Below is a small trained network, with its code and all its weights. Each question gives an input and a class and asks what happens when units are switched off, that is, made to give their printed mean instead of their output.

import numpy as np


def w(rows, s, z=0):
    codes = np.array(rows[::2]) - 128.0
    scale = np.full(codes.shape[1], s)
    scale[-1] = z or s
    return codes * scale


def f(y):
    return np.maximum(y, 0)


def log_softmax(a):
    a = a - a.max(-1, keepdims=True)
    return a - np.log(np.exp(a).sum(-1, keepdims=True))


def net(x, mask):
    res = np.array(x, float).reshape(1, 5) / 4 @ E
    y = f(res @ A[0][:, :-1].T + A[0][:, -1])
    res = res + np.where(mask, y, B[0][:, -1]) @ B[0][:, :-1]
    return log_softmax(res[-1] @ U[:, :-1].T + U[:, -1])


A, B = {}, {}
E = w([
[110,122,94,25,222],'x0',
[76,30,161,107,100],'x1',
[134,127,137,130,137],'x2',
[130,126,129,130,130],'x3',
[246,94,106,85,74],'x4',
],0.011)
A[0] = w([
[177,250,79,151,155,253],'n1',
[148,113,99,89,105,139],'n2',
[69,160,187,254,101,212],'n3',
[169,238,95,140,149,234],'n4',
[123,43,137,137,73,175],'n5',
[38,173,171,207,132,207],'n6',
[87,20,163,121,94,227],'n7',
[64,10,165,104,91,202],'n8',
[211,103,134,184,26,146],'n9',
[44,168,129,68,228,146],'n10',
[166,99,71,18,173,90],'n11',
[201,88,78,18,155,71],'n12',
[176,209,115,151,167,227],'n13',
[42,136,94,87,238,154],'n14',
],0.0087,0.0049)
B[0] = w([
[123,252,49,155,47,218],'n1',
[167,113,129,157,143,154],'n2',
[208,60,19,179,227,248],'n3',
[108,254,21,151,32,205],'n4',
[162,92,161,90,154,191],'n5',
[98,62,55,212,194,229],'n6',
[167,49,156,77,188,215],'n7',
[131,20,187,103,220,219],'n8',
[248,204,196,30,41,218],'n9',
[31,170,168,93,68,197],'n10',
[96,67,52,220,207,183],'n11',
[161,85,40,212,191,185],'n12',
[109,207,75,148,82,195],'n13',
[11,157,197,87,75,199],'n14',
],0.0069,0.013)
U = w([
[151,140,45,209,147,247],'0',
[157,51,121,163,209,203],'1',
[67,184,137,117,82,14],'2',
[73,101,240,87,145,50],'3',
[201,186,145,92,58,85],'4',
[203,107,254,61,119,63],'5',
],0.0096,0.0014)

Each question gives the input, the list of numbers given to net, and the class t.
The units are the neurons (one row each of A and B). Each row of codes is followed by its name. A weight is (code - 128) times the scale printed after its matrix; where a second scale follows, it is the last column's (A, B and U).
mask holds one flag per neuron, in row order. A switched-off neuron (its flag False) gives its mean, the last column of its row in B, instead of its output. The means were averaged over made-up inputs and are rounded, as every weight is.
A unit's drop is (log p(t) with every unit on - log p(t) with that unit switched off) / (log p(t) with every unit on - log p(t) with every unit switched off).
The circuit of an input: a set's keep is (log p(t) with only the set's units on - log p(t) with every unit switched off) / (log p(t) with every unit on - log p(t) with every unit switched off). Starting from the 12 units with the biggest drops (on a tie, the unit counted first), units are removed one at a time, each time the one whose removal leaves the highest keep (on an exact tie, the one counted first), for as long as the keep stays at least 0.8.
units of the circuit, in order: the units of the circuit, biggest drop first
unit that matters most: the unit with the biggest drop
k most important neurons: the k neurons with the biggest drops, biggest first
drop when u is switched off: that unit's drop, to one decimal
input [-5,0,-2,4,1], class 4: unit that matters most => n9
input [-1,0,-5,-6,1], class 4: 3 most important neurons => n6, n3, n11
input [8,-8,-3,-7,0], class 2: units of the circuit, in order => n14, n10
input [1,7,4,4,0], class 3: 4 most important neurons => n3, n6, n9, n12
input [1,7,-2,6,-7], class 3: 4 most important neurons => n14, n10, n12, n11
input [1,5,-1,-8,-8], class 3: 2 most important neurons => n14, n10
input [-7,8,-6,3,0], class 1: 2 most important neurons => n3, n14
input [0,-2,-7,-5,6], class 4: 3 most important neurons => n3, n6, n9
input [-2,7,-5,-7,-8], class 1: 2 most important neurons => n3, n6
input [-1,7,0,-2,8], class 5: 3 most important neurons => n9, n3, n6
input [0,-6,-8,2,6], class 4: drop when n3 is switched off => 0.7
input [2,-4,3,-4,-8], class 2: drop when n10 is switched off => 0.3
input [-7,4,-1,4,1], class 5: drop when n9 is switched off => 0.7
input [2,0,-4,-7,-4], class 2: drop when n7 is switched off => 0.1
input [-2,-4,-1,-4,7], class 4: most important neuron => n9
input [0,-5,-3,6,5], class 4: 2 most important neurons => n3, n6
